Below are the code and all the weights of a small trained network. Each question names an input and a class and asks about switching units off, where a switched-off unit gives its printed mean instead of its output.

import numpy as np


def w(rows, s, z=0):
    codes = np.array(rows[::2]) - 128.0
    scale = np.full(codes.shape[1], s)
    scale[-1] = z or s
    return codes * scale


def f(y):
    return np.maximum(y, 0)


def log_softmax(a):
    a = a - a.max(-1, keepdims=True)
    return a - np.log(np.exp(a).sum(-1, keepdims=True))


def net(x, mask):
    res = np.array(x, float).reshape(1, 8) / 4 @ E
    y = f(res @ A[0][:, :-1].T + A[0][:, -1])
    res = res + np.where(mask, y, B[0][:, -1]) @ B[0][:, :-1]
    return log_softmax(res[-1] @ U[:, :-1].T + U[:, -1])


A, B = {}, {}
E = w([
[128,126,128,128,126],'x0',
[206,119,106,103,208],'x1',
[127,132,130,124,129],'x2',
[56,22,120,70,147],'x3',
[158,108,254,116,141],'x4',
[128,129,128,128,128],'x5',
[124,133,131,124,131],'x6',
[174,131,132,1,43],'x7',
],0.0099)
A[0] = w([
[121,125,51,137,157,142],'neuron 1',
[151,140,174,50,90,2],'neuron 2',
[68,176,132,145,80,242],'neuron 3',
[89,83,126,112,146,25],'neuron 4',
[175,168,74,81,192,164],'neuron 5',
[133,108,187,148,141,242],'neuron 6',
[176,76,164,151,134,184],'neuron 7',
[132,132,211,72,169,49],'neuron 8',
[186,191,93,163,80,51],'neuron 9',
[143,130,69,101,98,147],'neuron 10',
[76,67,131,65,122,105],'neuron 11',
[144,141,173,142,119,176],'neuron 12',
[73,86,144,251,232,10],'neuron 13',
[179,119,96,39,69,70],'neuron 14',
[126,146,205,60,142,155],'neuron 15',
[93,142,83,128,111,89],'neuron 16',
[94,145,164,135,83,94],'neuron 17',
[202,97,78,176,187,169],'neuron 18',
[119,90,131,92,105,56],'neuron 19',
[182,126,142,98,211,225],'neuron 20',
[199,219,167,177,79,67],'neuron 21',
[98,127,86,207,88,176],'neuron 22',
[150,100,190,150,133,23],'neuron 23',
],0.012,0.0062)
B[0] = w([
[69,197,111,90,135,202],'neuron 1',
[156,177,138,208,129,202],'neuron 2',
[123,47,190,120,83,232],'neuron 3',
[207,111,3,231,201,161],'neuron 4',
[79,55,156,139,87,207],'neuron 5',
[56,160,109,64,130,215],'neuron 6',
[71,135,70,99,103,189],'neuron 7',
[126,159,84,132,127,188],'neuron 8',
[125,96,46,142,177,188],'neuron 9',
[69,213,145,76,132,191],'neuron 10',
[137,85,62,159,189,228],'neuron 11',
[31,168,87,60,168,182],'neuron 12',
[200,190,204,187,182,254],'neuron 13',
[173,192,246,242,152,239],'neuron 14',
[103,159,106,86,88,221],'neuron 15',
[146,197,141,151,153,168],'neuron 16',
[161,67,133,244,90,166],'neuron 17',
[103,123,163,119,60,211],'neuron 18',
[202,143,88,146,171,168],'neuron 19',
[98,54,148,210,50,226],'neuron 20',
[149,36,52,136,219,220],'neuron 21',
[111,119,149,93,92,221],'neuron 22',
[109,231,35,156,95,154],'neuron 23',
],0.0074,0.01)
U = w([
[237,208,175,165,154,103],'0',
[179,77,2,150,206,71],'1',
[101,122,129,114,111,246],'2',
[98,127,125,118,111,228],'3',
[45,223,66,120,100,44],'4',
[94,48,161,169,51,34],'5',
],0.012)

Each question gives the input, the list of numbers given to net, and the class t.
The units are the neurons (one row each of A and B). Each row of codes is followed by its name. A weight is (code - 128) times the scale printed after its matrix; where a second scale follows, it is the last column's (A, B and U).
mask holds one flag per neuron, in row order. A switched-off neuron (its flag False) gives its mean, the last column of its row in B, instead of its output. The means were averaged over made-up inputs and are rounded, as every weight is.
A unit's drop is (log p(t) with every unit on - log p(t) with that unit switched off) / (log p(t) with every unit on - log p(t) with every unit switched off).
The circuit of an input: a set's keep is (log p(t) with only the set's units on - log p(t) with every unit switched off) / (log p(t) with every unit on - log p(t) with every unit switched off). Starting from the 12 units with the biggest drops (on a tie, the unit counted first), units are removed one at a time, each time the one whose removal leaves the highest keep (on an exact tie, the one counted first), for as long as the keep stays at least 0.8.
units of the circuit, in order: the units of the circuit, biggest drop first
k most important neurons: the k neurons with the biggest drops, biggest first
drop when u is switched off: that unit's drop, to one decimal
input [7,8,0,7,2,-1,-5,-4], class 5: units of the circuit, in order -> [neuron 20]
input [-5,7,-8,2,-1,-6,5,-6], class 5: units of the circuit, in order -> [neuron 20; neuron 18]
input [-4,-8,8,-1,0,5,7,-8], class 0: 3 most important neurons -> [neuron 13; neuron 20; neuron 5]
input [3,3,-1,-5,-7,-7,-8,-6], class 3: 2 most important neurons -> [neuron 14; neuron 18]
input [5,8,-5,-6,0,5,-1,6], class 5: units of the circuit, in order -> [neuron 5; neuron 20]
input [-1,7,5,4,1,-1,3,1], class 5: 2 most important neurons -> [neuron 20; neuron 5]
input [-2,2,4,1,-5,-1,3,-5], class 0: 2 most important neurons -> [neuron 13; neuron 6]
input [-5,0,3,7,7,7,3,-3], class 1: 2 most important neurons -> [neuron 4; neuron 11]
input [-6,1,6,-8,-3,4,-6,1], class 1: 2 most important neurons -> [neuron 21; neuron 9]
input [6,3,6,-4,2,-3,-8,-4], class 3: 3 most important neurons -> [neuron 14; neuron 18; neuron 11]
input [2,7,8,3,-7,5,-4,2], class 4: 4 most important neurons -> [neuron 1; neuron 10; neuron 3; neuron 21]
input [7,-1,2,7,8,4,-3,7], class 4: units of the circuit, in order -> [neuron 15; neuron 8; neuron 23]
input [-6,8,-2,6,-6,-4,2,1], class 5: 3 most important neurons -> [neuron 5; neuron 20; neuron 18]
input [-7,6,7,8,0,-3,0,7], class 1: units of the circuit, in order -> [neuron 11]
input [-6,-7,0,-4,2,-5,-3,-1], class 5: 2 most important neurons -> [neuron 3; neuron 17]
input [-3,-6,2,7,-5,0,0,5], class 1: 3 most important neurons -> [neuron 11; neuron 4; neuron 19]
input [2,-5,-1,2,-5,7,5,-7], class 0: drop when neuron 13 is switched off -> 1.0
input [7,3,3,5,8,4,0,5], class 4: drop when neuron 7 is switched off -> 0.1
input [3,8,-1,-4,-4,-6,1,-2], class 5: drop when neuron 20 is switched off -> 0.2
input [-2,1,0,0,1,-7,-5,7], class 0: units of the circuit, in order -> [neuron 14]
